Here is a tiny trained network, its code and every weight. The questions are about switching its units off for an input and a target symbol, where a switched-off unit gives its printed mean instead of its output.

import numpy as np


def w(rows, s, z=0):
    codes = np.array(rows[::2]) - 128.0
    scale = np.full(codes.shape[1], s)
    scale[-1] = z or s
    return codes * scale


def norm(h):
    return h / np.sqrt((h * h).mean(-1, keepdims=True) + 1e-5)


def f(y):
    return np.maximum(y, 0)


def softmax(a):
    e = np.exp(a - a.max(-1, keepdims=True))
    return e / e.sum(-1, keepdims=True)


def log_softmax(a):
    a = a - a.max(-1, keepdims=True)
    return a - np.log(np.exp(a).sum(-1, keepdims=True))


def net(x, mask):
    ids = ['αβγδεηθλμπσφψ'.index(c) for c in x.split()]
    T = len(ids)
    res = E[ids] + P[:T]
    u = 0
    for l in range(2):
        r = norm(res)
        for j in range(3):
            rows = slice(2 * j, 2 * j + 2)
            q, k, v = (r @ M[l][rows].T for M in (Q, K, V))
            z = softmax(np.where(np.tri(T) > 0, q @ k.T / 2**0.5, -1e9)) @ v
            o = O[l][rows]
            res = res + np.where(mask[u + j], z, o[:, -1]) @ o[:, :-1]
        u += 3
        y = f(norm(res) @ A[l][:, :-1].T + A[l][:, -1])
        res = res + np.where(mask[u : u + 4], y, B[l][:, -1]) @ B[l][:, :-1]
        u += 4
    return log_softmax(norm(res)[-1] @ U[:, :-1].T + U[:, -1])


Q, K, V, O, A, B = {}, {}, {}, {}, {}, {}
E = w([
[247,114,98,123],'α',
[107,134,253,119],'β',
[142,141,140,137],'γ',
[66,109,65,38],'δ',
[139,122,144,120],'ε',
[142,130,143,139],'η',
[110,151,236,131],'θ',
[142,118,145,128],'λ',
[201,140,148,109],'μ',
[126,110,39,151],'π',
[27,130,144,44],'σ',
[92,108,121,204],'φ',
[132,167,71,154],'ψ',
],0.025)
P = w([
[121,136,97,140],'0',
[41,147,135,3],'1',
[86,182,162,2],'2',
[125,178,153,53],'3',
[38,82,134,193],'4',
[74,84,150,186],'5',
[98,100,142,167],'6',
],0.0074)
Q[0] = w([
[91,103,55,128],'L0H0',
[104,128,177,164],'L0H0',
[4,101,132,148],'L0H1',
[138,113,170,119],'L0H1',
[28,101,120,172],'L0H2',
[98,145,58,102],'L0H2',
],0.035)
K[0] = w([
[62,124,43,97],'L0H0',
[85,97,176,173],'L0H0',
[3,153,148,93],'L0H1',
[168,150,178,108],'L0H1',
[43,146,132,28],'L0H2',
[82,92,53,147],'L0H2',
],0.031)
V[0] = w([
[238,151,173,95],'L0H0',
[160,97,225,200],'L0H0',
[127,132,149,126],'L0H1',
[144,115,149,144],'L0H1',
[163,5,166,163],'L0H2',
[167,212,138,235],'L0H2',
],0.014)
O[0] = w([
[82,185,87,68,198],'L0H0',
[73,10,150,77,255],'L0H0',
[126,136,133,110,147],'L0H1',
[94,94,117,117,127],'L0H1',
[161,128,160,45,135],'L0H2',
[199,100,183,195,60],'L0H2',
],0.012,0.0091)
A[0] = w([
[154,146,105,239,80],'L0N0',
[131,91,82,254,178],'L0N1',
[245,110,99,68,5],'L0N2',
[108,170,193,81,253],'L0N3',
],0.022,0.0024)
B[0] = w([
[31,110,21,183,178],'L0N0',
[223,197,139,232,202],'L0N1',
[237,254,63,119,174],'L0N2',
[96,47,127,198,254],'L0N3',
],0.019,0.0091)
Q[1] = w([
[77,154,215,110],'L1H0',
[164,137,157,110],'L1H0',
[147,144,252,133],'L1H1',
[212,54,93,73],'L1H1',
[97,164,152,146],'L1H2',
[55,165,75,93],'L1H2',
],0.033)
K[1] = w([
[78,114,221,102],'L1H0',
[169,85,147,125],'L1H0',
[92,13,250,157],'L1H1',
[222,99,58,29],'L1H1',
[99,130,71,119],'L1H2',
[45,174,203,85],'L1H2',
],0.027)
V[1] = w([
[172,80,184,101],'L1H0',
[53,149,254,125],'L1H0',
[75,136,191,145],'L1H1',
[137,88,15,113],'L1H1',
[107,123,107,103],'L1H2',
[120,115,132,90],'L1H2',
],0.02)
O[1] = w([
[211,105,95,158,62],'L1H0',
[104,95,70,249,101],'L1H0',
[99,102,95,189,82],'L1H1',
[104,116,182,48,255],'L1H1',
[141,129,90,177,188],'L1H2',
[147,159,112,152,168],'L1H2',
],0.016,0.0083)
A[1] = w([
[183,114,114,82,82],'L1N0',
[151,192,9,118,3],'L1N1',
[153,94,252,200,218],'L1N2',
[120,86,131,173,251],'L1N3',
],0.026,0.0036)
B[1] = w([
[164,74,138,187,180],'L1N0',
[213,85,21,249,179],'L1N1',
[63,212,234,134,240],'L1N2',
[147,121,166,38,254],'L1N3',
],0.021,0.0098)
U = w([
[183,156,167,22,92],'α',
[128,95,158,146,106],'β',
[115,239,214,173,117],'γ',
[89,234,82,41,95],'δ',
[88,51,11,40,111],'ε',
[178,117,211,168,136],'η',
[76,42,201,254,63],'θ',
[176,19,112,141,190],'λ',
[128,137,143,114,111],'μ',
[116,146,146,102,110],'π',
[7,154,79,161,112],'σ',
[207,173,105,83,230],'φ',
[130,140,75,203,254],'ψ',
],0.014,0.008)

Each question gives the input, a string of symbols that net reads in full, and the target symbol t.
The units are the heads (2 rows each of Q, K, V and O) and the neurons (one row each of A and B). Each row of codes is followed by its name. A weight is (code - 128) times the scale printed after its matrix; where a second scale follows, it is the last column's (O, A, B and U).
mask holds one flag per unit, layer by layer, with each layer's heads first. A switched-off unit (its flag False) gives its mean, the last column of its rows in O or B, instead of its output. The means were averaged over made-up inputs and are rounded, as every weight is.
A unit's drop is (log p(t) with every unit on - log p(t) with that unit switched off) / (log p(t) with every unit on - log p(t) with every unit switched off).
The circuit of an input: a set's keep is (log p(t) with only the set's units on - log p(t) with every unit switched off) / (log p(t) with every unit on - log p(t) with every unit switched off). Starting from the 12 units with the biggest drops (on a tie, the unit counted first), units are removed one at a time, each time the one whose removal leaves the highest keep (on an exact tie, the one counted first), for as long as the keep stays at least 0.8.
circuit, biggest first: the units of the circuit, biggest drop first
unit that matters most: the unit with the biggest drop
top k neurons: the k neurons with the biggest drops, biggest first
top k neurons in layer l: the k neurons of layer l with the biggest drops, biggest first
which heads matter: for each layer, one digit per head in row order, 1 if its drop is at least 0.15 and else 0, layers parted by /
input π ψ σ, target σ: unit that matters most -> L0H2
input γ π λ, target γ: circuit, biggest first -> [L0H2 L1N2]
input η λ γ, target η: which heads matter -> 001 / 100
input ε λ ε γ ε ε, target ε: top 2 neurons -> [L0N1 L1N2]
input ε ε ε η, target ε: which heads matter -> 100 / 000
input σ ε γ, target σ: which heads matter -> 101 / 100
input α ε ε μ δ, target δ: which heads matter -> 101 / 100
input π δ γ γ α μ, target α: which heads matter -> 101 / 000
input λ γ ε σ ε, target γ: circuit, biggest first -> [L0H0 L0N1 L1N2 L0H2]
input α λ π, target ψ: top 2 neurons in layer 0 -> [L0N0 L0N1]
input δ η π σ, target σ: top 3 neurons -> [L0N2 L0N1 L1N2]
input ε φ φ, target γ: circuit, biggest first -> [L0H0 L1N2]
input θ φ λ, target θ: which heads matter -> 001 / 110
input λ ε λ π ψ, target ψ: unit that matters most -> L0H0
input λ λ γ, target λ: top 2 neurons in layer 1 -> [L1N0 L1N2]
input μ σ θ, target θ: which heads matter -> 000 / 110
input θ λ λ η, target θ: which heads matter -> 101 / 110
input η ε α ε, target η: top 4 neurons -> [L0N0 L1N2 L1N0 L0N2]
input σ ε λ ε, target σ: top 2 neurons -> [L0N2 L1N3]
input δ μ δ γ, target δ: circuit, biggest first -> [L0H0]
